The rows lie along a hidden order. The number after each row says roughly how far along it the row is, from 0 to 15. A new part has a new order.
(in the rows, 100 means zero)
[102  71  87  72 110  97 109 102  37 109 100 109 101 108  95 111  88  88
 106  88 103  88 103 112 108 133  97 100 105 116 101 120 117 119 107  99
  97 102 109 106 102  84  99  86 108 100  87 110 144 103 125  87 103 108
 110 117  97 112 124  87  70 115 103 119 143 112  63 100] : 4
[100 155  96 105 109 116  97  99  85 107  89 111  90  95  93  84  91  95
  82  99 102 100 117 108  83 110  99  99  99  95 100 113  94 102  88 109
  93 107 101 100 100  98  92  53  76  98 107 112  93  95  84 146 111 106
  81  92 103 126  55 125  66  95  74  90  98  93  91  95] : 1
[100  76 103  79 100  98  99 102 114  66 130  91  92  81 100 101 110 110
 107  99  96 109  61  80  91  77  91 103  99  70  98 103 119  88 103 101
  89  79  97  98  96 102 101  89  97  99  99  79  88 101 105  90  93 113
 139  75 117 112 128  84 120  44 117 100  25  95 102  99] : 13
[101  96 112 119  87  87  96  94 161  98  92  69 103  94 100  93 113 109
 103 106  89 109  74  87  98  65 102  98 101  94 101  79  81  70 100  98
 101  90  92  97  97 119  92 103 110 103 108  84  72  96  93  82  99  84
 119  84  96  77 106 101 147  80 137  91  52  86 127 100] : 15
[102 145 102 131  94 104  96  93  83 134  72  99 108 122  86  94  89  93
  82  96  93  87 136 119  97 133 106  94 106 124 102 113  70 100  98 103
 103 118 103 101 102 105  85  80 100 104 111 115 104  96  93 122 116  81
  70 119  80  78  63 138  66 150  89  96 142  93  96  98] : 2
[102 113 105 110  85  86 101  95 124 134  71  87 116 122  94 106 110 105
  99 102  92  92  87 102 114 107 106  98 106 114 100  96  87  90 112  94
 105 100  97 102 100 114  96 128 120 105 103  94  91  98 104  69 101  77
 100 113  79  66 100 107 111 133 143 101 125  98 112 103] : 12
[101 172 105 135  89 107  91  91 100 141  53  92 102 115  79  73  94  92
  77  97  91  93 121 118  86 107 106  93 105 128 104 106  62  81  98 107
  99 111 100  98 101 107  78  57  95 103 117 111  84  92  90 125 123  82
  75  99  83  77  53 146  80 148 112  92 102  88 101  96] : 4
[102 106  89  80 111 107 102 101  27 110  88 113  93 106  90 100  84  85
  93  88 103  91 118 118 101 133  97 100 100 117 104 127  99 117 100 105
  92 106 110 102 102  88  94  63  92  99  99 117 129 100 105 108 109 111
  93 113  94 119  85 102  55 125  92 120 116 105  67  98] : 0
[105  75 102  88  91  86 108  97  97 112 107  87 109 115  92 112 116  95
 107  91  93  91  80 104 117 109 101 100 108 120  99 110  88  90 107  95
  99  89  98 102 101 108  79  93 127 103  95  93 113 100 125  48 101  89
 123 111  98  76 141  89 108 120 165 114  76  99  83 100] : 12
[104 100  95  92  96  96 105  97  93 136  74  97 111 123  93 111  99  88
  99  96  94  85 118 121 112 132 103  97 106 137 102 118  91 110 108  96
 105 110 105 104 106  97  88  91 118 104  97 119 124 100 115  77 106  87
  97 131  84  88 106 106  81 126 145 114 149 102  62 101] : 5
[100 156 110 136  82  95  96  93 126 119  75  93 108 111  97  94 103 107
  91 107  88 101 111 103  97  84 108  93 102 114 102  87  78  86 102  99
 107 109  92  98 101 113  98 117 110 104 114  96  72  94  85 110 108  77
  79 104  86  69  64 123 108 125 103  83 101  92 120 101] : 10
[101 116  91  95 106 108 103 100  53 123  79 118 106 114  92 104  82  91
  90  95 103  90 137 122 106 130 103  99 102 135 100 117 101 116  99 103
 105 117 107 104 103  95  95  90  99 101 103 118 120  97 105 112 107  98
  79 123  91  99  76 116  54 140  83 110 151 104  85 100] : 0
